Here is a tiny trained network, its code and every weight. The questions are about switching its units off for an input and a target symbol, where a switched-off unit gives its printed mean instead of its output.

import numpy as np


def w(rows, s, z=0):
    codes = np.array(rows[::2]) - 128.0
    scale = np.full(codes.shape[1], s)
    scale[-1] = z or s
    return codes * scale


def norm(h):
    return h / np.sqrt((h * h).mean(-1, keepdims=True) + 1e-5)


def f(y):
    return np.maximum(y, 0)


def softmax(a):
    e = np.exp(a - a.max(-1, keepdims=True))
    return e / e.sum(-1, keepdims=True)


def log_softmax(a):
    a = a - a.max(-1, keepdims=True)
    return a - np.log(np.exp(a).sum(-1, keepdims=True))


def net(x, mask):
    ids = ['αβγδεζηθμπστφω'.index(c) for c in x.split()]
    T = len(ids)
    res = E[ids] + P[:T]
    q, k, v = (norm(res) @ M[0].T for M in (Q, K, V))
    z = softmax(np.where(np.tri(T) > 0, q @ k.T / 2**0.5, -1e9)) @ v
    res = res + np.where(mask[0], z, O[0][:, -1]) @ O[0][:, :-1]
    y = f(norm(res) @ A[0][:, :-1].T + A[0][:, -1])
    res = res + np.where(mask[1:13], y, B[0][:, -1]) @ B[0][:, :-1]
    return log_softmax(norm(res)[-1] @ U[:, :-1].T + U[:, -1])


Q, K, V, O, A, B = {}, {}, {}, {}, {}, {}
E = w([
[156,129,128,72,213,169,150],'α',
[72,241,107,97,124,113,80],'β',
[157,35,110,212,84,112,136],'γ',
[124,36,202,248,148,52,122],'δ',
[176,206,188,97,117,208,195],'ε',
[163,106,101,23,212,11,141],'ζ',
[38,127,66,153,130,112,156],'η',
[191,130,130,144,50,166,119],'θ',
[162,93,110,145,110,179,104],'μ',
[171,216,150,29,209,150,137],'π',
[19,163,157,165,201,241,139],'σ',
[103,38,60,55,206,221,142],'τ',
[25,151,165,78,75,142,208],'φ',
[142,74,149,116,124,140,112],'ω',
],0.011)
P = w([
[201,104,63,192,36,82,105],'0',
[42,94,140,22,79,124,78],'1',
[206,124,36,174,96,130,170],'2',
[58,88,141,38,96,85,62],'3',
[197,133,34,164,122,143,192],'4',
[60,75,145,50,106,57,46],'5',
[197,148,38,167,140,151,210],'6',
[56,71,143,64,120,38,28],'7',
[209,154,29,162,139,174,218],'8',
[64,73,152,62,122,33,17],'9',
[200,143,34,173,136,186,229],'10',
[72,61,160,56,117,23,2],'11',
],0.0053)
Q[0] = w([
[98,88,140,150,96,61,85],'h0',
[182,71,2,95,106,114,230],'h0',
],0.007)
K[0] = w([
[168,103,165,156,67,125,145],'h0',
[20,139,99,171,251,3,87],'h0',
],0.0066)
V[0] = w([
[137,113,60,85,130,4,165],'h0',
[190,62,185,46,97,136,200],'h0',
],0.0031)
O[0] = w([
[229,151,29,40,121,111,254,212],'h0',
[163,4,235,80,74,107,43,252],'h0',
],0.0068,0.0012)
A[0] = w([
[152,44,151,104,139,152,83,3],'n0',
[191,110,79,140,185,181,70,179],'n1',
[165,155,166,46,123,109,86,53],'n2',
[140,210,71,171,169,136,144,75],'n3',
[79,121,159,105,194,133,102,42],'n4',
[214,199,110,130,132,132,197,98],'n5',
[90,162,34,92,65,145,124,130],'n6',
[45,157,113,63,108,185,61,161],'n7',
[178,179,148,216,109,237,108,73],'n8',
[116,191,196,111,131,45,108,149],'n9',
[185,81,148,254,64,162,122,116],'n10',
[130,103,37,156,168,91,136,200],'n11',
],0.0085,0.0038)
B[0] = w([
[106,94,137,130,104,52,157,189],'n0',
[110,200,200,203,148,10,151,200],'n1',
[76,133,167,180,68,156,94,189],'n2',
[9,46,146,74,6,117,154,163],'n3',
[254,54,163,73,90,154,160,163],'n4',
[159,94,42,198,173,197,99,199],'n5',
[177,85,174,148,192,128,14,175],'n6',
[179,208,64,209,152,104,184,216],'n7',
[35,131,137,52,149,70,156,159],'n8',
[90,46,134,108,241,74,77,193],'n9',
[145,201,111,84,195,210,153,254],'n10',
[81,113,138,112,45,232,102,222],'n11',
],0.0066,0.0058)
U = w([
[94,71,175,156,172,119,143,66],'α',
[231,143,201,99,139,89,195,65],'β',
[87,81,125,108,62,200,128,120],'γ',
[100,171,226,101,111,175,111,122],'δ',
[30,173,134,132,141,91,195,201],'ε',
[149,179,115,177,175,92,70,27],'ζ',
[81,144,70,161,119,145,75,155],'η',
[174,165,164,123,64,160,86,178],'θ',
[132,104,153,150,39,88,172,233],'μ',
[203,90,47,102,158,103,176,124],'π',
[173,178,172,71,184,132,95,101],'σ',
[107,122,159,2,148,168,113,141],'τ',
[158,167,121,235,111,57,154,4],'φ',
[146,142,154,198,187,188,191,196],'ω',
],0.0094,0.003)

Each question gives the input, a string of symbols that net reads in full, and the target symbol t.
The units are the heads (2 rows each of Q, K, V and O) and the neurons (one row each of A and B). Each row of codes is followed by its name. A weight is (code - 128) times the scale printed after its matrix; where a second scale follows, it is the last column's (O, A, B and U).
mask holds one flag per unit, heads first, then neurons. A switched-off unit (its flag False) gives its mean, the last column of its rows in O or B, instead of its output. The means were averaged over made-up inputs and are rounded, as every weight is.
A unit's drop is (log p(t) with every unit on - log p(t) with that unit switched off) / (log p(t) with every unit on - log p(t) with every unit switched off).
The circuit of an input: a set's keep is (log p(t) with only the set's units on - log p(t) with every unit switched off) / (log p(t) with every unit on - log p(t) with every unit switched off). Starting from the 12 units with the biggest drops (on a tie, the unit counted first), units are removed one at a time, each time the one whose removal leaves the highest keep (on an exact tie, the one counted first), for as long as the keep stays at least 0.8.
circuit, biggest first: the units of the circuit, biggest drop first
unit that matters most: the unit with the biggest drop
k most important neurons: the k neurons with the biggest drops, biggest first
drop when u is switched off: that unit's drop, to one decimal
input δ δ φ ε η μ π σ μ, target ε: circuit, biggest first => n8; h0
input δ δ γ, target ω: circuit, biggest first => n10
input α ω ε η τ γ, target γ: circuit, biggest first => n10; n7; n9
input φ ε φ, target μ: circuit, biggest first => n10; n9; n6
input δ δ ζ δ μ δ π ω, target μ: circuit, biggest first => n10; n0
input ω π ω σ ε, target ε: circuit, biggest first => n8; h0
input ζ ζ π, target π: circuit, biggest first => h0; n5
input δ φ α α π, target ω: circuit, biggest first => n5; n2
input α π δ ω μ ω φ, target ω: 4 most important neurons => n6; n11; n3; n0
input δ δ ζ σ δ ε σ γ, target γ: circuit, biggest first => n10; n11; n7; n9
input ω ω φ ω ω, target β: 2 most important neurons => n10; n1
input α τ π δ π, target ω: 3 most important neurons => n5; n1; n2
input π ω δ δ δ ω σ δ ω ζ β, target η: 2 most important neurons => n3; n6
input ω ω α π ω, target β: 2 most important neurons => n1; n10
input φ δ ε ω δ δ η ω μ μ, target φ: unit that matters most => n7
input β φ φ φ η, target γ: 2 most important neurons => n3; n11
input σ π ω, target ε: 2 most important neurons => n8; n1
input δ ω δ δ ω ζ δ δ β, target η: 3 most important neurons => n3; n6; n5
input ω ζ ε, target π: 2 most important neurons => n5; n11
input δ ω ω, target ω: unit that matters most => n1
input ζ γ ε δ ω δ φ δ ε α, target β: drop when n11 is switched off => 0.1
input δ ω π ω δ, target ω: drop when n10 is switched off => 0.8
input γ σ α ε μ φ ω, target ε: drop when n8 is switched off => 0.2
input π δ φ δ φ α δ β ω σ, target ω: drop when n4 is switched off => 0.4
